Here is a tiny trained network, its code and every weight. The questions are about switching its units off for an input and a class, where a switched-off unit gives its printed mean instead of its output.

import numpy as np


def w(rows, s, z=0):
    codes = np.array(rows[::2]) - 128.0
    scale = np.full(codes.shape[1], s)
    scale[-1] = z or s
    return codes * scale


def norm(h):
    return h / np.sqrt((h * h).mean(-1, keepdims=True) + 1e-5)


def f(y):
    return np.maximum(y, 0)


def log_softmax(a):
    a = a - a.max(-1, keepdims=True)
    return a - np.log(np.exp(a).sum(-1, keepdims=True))


def net(x, mask):
    res = np.array(x, float).reshape(1, 6) / 4 @ E
    u = 0
    for l in range(3):
        y = f(norm(res) @ A[l][:, :-1].T + A[l][:, -1])
        res = res + np.where(mask[u : u + 11], y, B[l][:, -1]) @ B[l][:, :-1]
        u += 11
    return log_softmax(norm(res)[-1] @ U[:, :-1].T + U[:, -1])


A, B = {}, {}
E = w([
[129,126,125,125],'x0',
[127,128,129,129],'x1',
[63,76,229,50],'x2',
[189,251,181,72],'x3',
[4,202,36,85],'x4',
[127,128,129,128],'x5',
],0.011)
A[0] = w([
[94,227,106,86,128],'L0N0',
[210,158,208,138,33],'L0N1',
[224,255,209,70,2],'L0N2',
[196,130,171,130,34],'L0N3',
[126,122,90,217,117],'L0N4',
[117,113,229,99,49],'L0N5',
[126,79,190,105,75],'L0N6',
[139,19,119,176,78],'L0N7',
[218,92,162,157,6],'L0N8',
[102,151,204,66,80],'L0N9',
[247,192,85,187,30],'L0N10',
],0.025,0.0043)
B[0] = w([
[96,155,83,204,225],'L0N0',
[149,62,112,202,199],'L0N1',
[27,49,95,4,251],'L0N2',
[157,93,126,179,174],'L0N3',
[144,149,103,51,174],'L0N4',
[192,173,135,88,182],'L0N5',
[157,175,180,126,169],'L0N6',
[45,65,113,103,186],'L0N7',
[143,112,102,223,187],'L0N8',
[185,185,150,117,193],'L0N9',
[222,197,172,65,219],'L0N10',
],0.048,0.019)
A[1] = w([
[139,96,113,148,97],'L1N0',
[176,214,234,88,53],'L1N1',
[136,122,181,164,54],'L1N2',
[189,66,131,227,1],'L1N3',
[170,93,136,163,32],'L1N4',
[93,143,219,174,100],'L1N5',
[68,208,76,244,74],'L1N6',
[134,113,132,148,88],'L1N7',
[114,158,212,134,60],'L1N8',
[108,150,129,196,60],'L1N9',
[4,29,135,79,92],'L1N10',
],0.023,0.0036)
B[1] = w([
[125,107,140,131,145],'L1N0',
[167,222,171,87,186],'L1N1',
[166,99,145,144,136],'L1N2',
[133,80,139,236,170],'L1N3',
[101,146,118,193,152],'L1N4',
[97,94,98,61,138],'L1N5',
[129,88,97,254,202],'L1N6',
[154,98,138,125,135],'L1N7',
[113,141,158,58,140],'L1N8',
[93,116,49,148,148],'L1N9',
[65,100,147,22,251],'L1N10',
],0.038,0.017)
A[2] = w([
[109,144,208,154,140],'L2N0',
[115,134,143,145,25],'L2N1',
[201,54,181,111,80],'L2N2',
[204,191,191,91,72],'L2N3',
[179,169,100,103,2],'L2N4',
[122,98,120,172,140],'L2N5',
[92,178,71,126,51],'L2N6',
[148,138,204,107,176],'L2N7',
[127,70,81,221,100],'L2N8',
[226,218,139,82,134],'L2N9',
[56,128,99,253,122],'L2N10',
],0.026,0.0027)
B[2] = w([
[92,182,107,99,143],'L2N0',
[114,136,126,129,131],'L2N1',
[7,252,120,212,197],'L2N2',
[217,151,37,149,212],'L2N3',
[127,191,190,160,170],'L2N4',
[133,115,145,163,179],'L2N5',
[90,127,234,175,177],'L2N6',
[156,135,5,134,170],'L2N7',
[99,100,173,205,240],'L2N8',
[205,202,153,162,235],'L2N9',
[201,9,189,212,248],'L2N10',
],0.036,0.014)
U = w([
[54,108,104,31,213],'0',
[91,106,124,248,2],'1',
[193,229,100,108,168],'2',
],0.019,0.0015)

Each question gives the input, the list of numbers given to net, and the class t.
The units are the neurons (one row each of A and B). Each row of codes is followed by its name. A weight is (code - 128) times the scale printed after its matrix; where a second scale follows, it is the last column's (A, B and U).
mask holds one flag per neuron, layer by layer. A switched-off neuron (its flag False) gives its mean, the last column of its row in B, instead of its output. The means were averaged over made-up inputs and are rounded, as every weight is.
A unit's drop is (log p(t) with every unit on - log p(t) with that unit switched off) / (log p(t) with every unit on - log p(t) with every unit switched off).
The circuit of an input: a set's keep is (log p(t) with only the set's units on - log p(t) with every unit switched off) / (log p(t) with every unit on - log p(t) with every unit switched off). Starting from the 12 units with the biggest drops (on a tie, the unit counted first), units are removed one at a time, each time the one whose removal leaves the highest keep (on an exact tie, the one counted first), for as long as the keep stays at least 0.8.
circuit, biggest first: the units of the circuit, biggest drop first
top k neurons: the k neurons with the biggest drops, biggest first
top k neurons in layer l: the k neurons of layer l with the biggest drops, biggest first
drop when u is switched off: that unit's drop, to one decimal
input [2,5,-4,-2,-1,8], class 2: circuit, biggest first -> [L0N10]
input [-4,-7,5,1,-4,6], class 2: top 3 neurons -> [L0N5; L0N6; L0N9]
input [4,2,-7,-7,3,-1], class 0: top 2 neurons in layer 0 -> [L0N7; L0N9]
input [6,-4,4,6,-6,0], class 0: top 2 neurons -> [L0N2; L0N0]
input [8,-3,6,5,2,2], class 2: top 2 neurons -> [L0N9; L0N5]
input [-6,1,4,-7,-7,-5], class 0: top 2 neurons in layer 1 -> [L1N10; L1N6]
input [5,-7,-8,8,5,-3], class 0: top 4 neurons -> [L0N2; L0N9; L0N5; L0N6]
input [1,-4,-7,6,3,8], class 2: top 3 neurons in layer 0 -> [L0N10; L0N7; L0N1]
input [-4,-1,6,-3,-4,7], class 2: top 2 neurons in layer 0 -> [L0N2; L0N6]
input [2,-7,-2,-7,6,-2], class 0: top 2 neurons -> [L0N10; L0N0]
input [-6,8,0,4,-4,8], class 0: top 2 neurons in layer 0 -> [L0N2; L0N0]
input [0,-4,2,7,3,1], class 0: drop when L0N2 is switched off -> 0.9
input [-6,-8,-6,4,4,-8], class 2: drop when L0N10 is switched off -> 1.7
input [-8,2,5,2,4,1], class 2: drop when L0N8 is switched off -> 0.2
input [-4,3,-5,-6,2,-3], class 0: top neuron -> [L0N7]
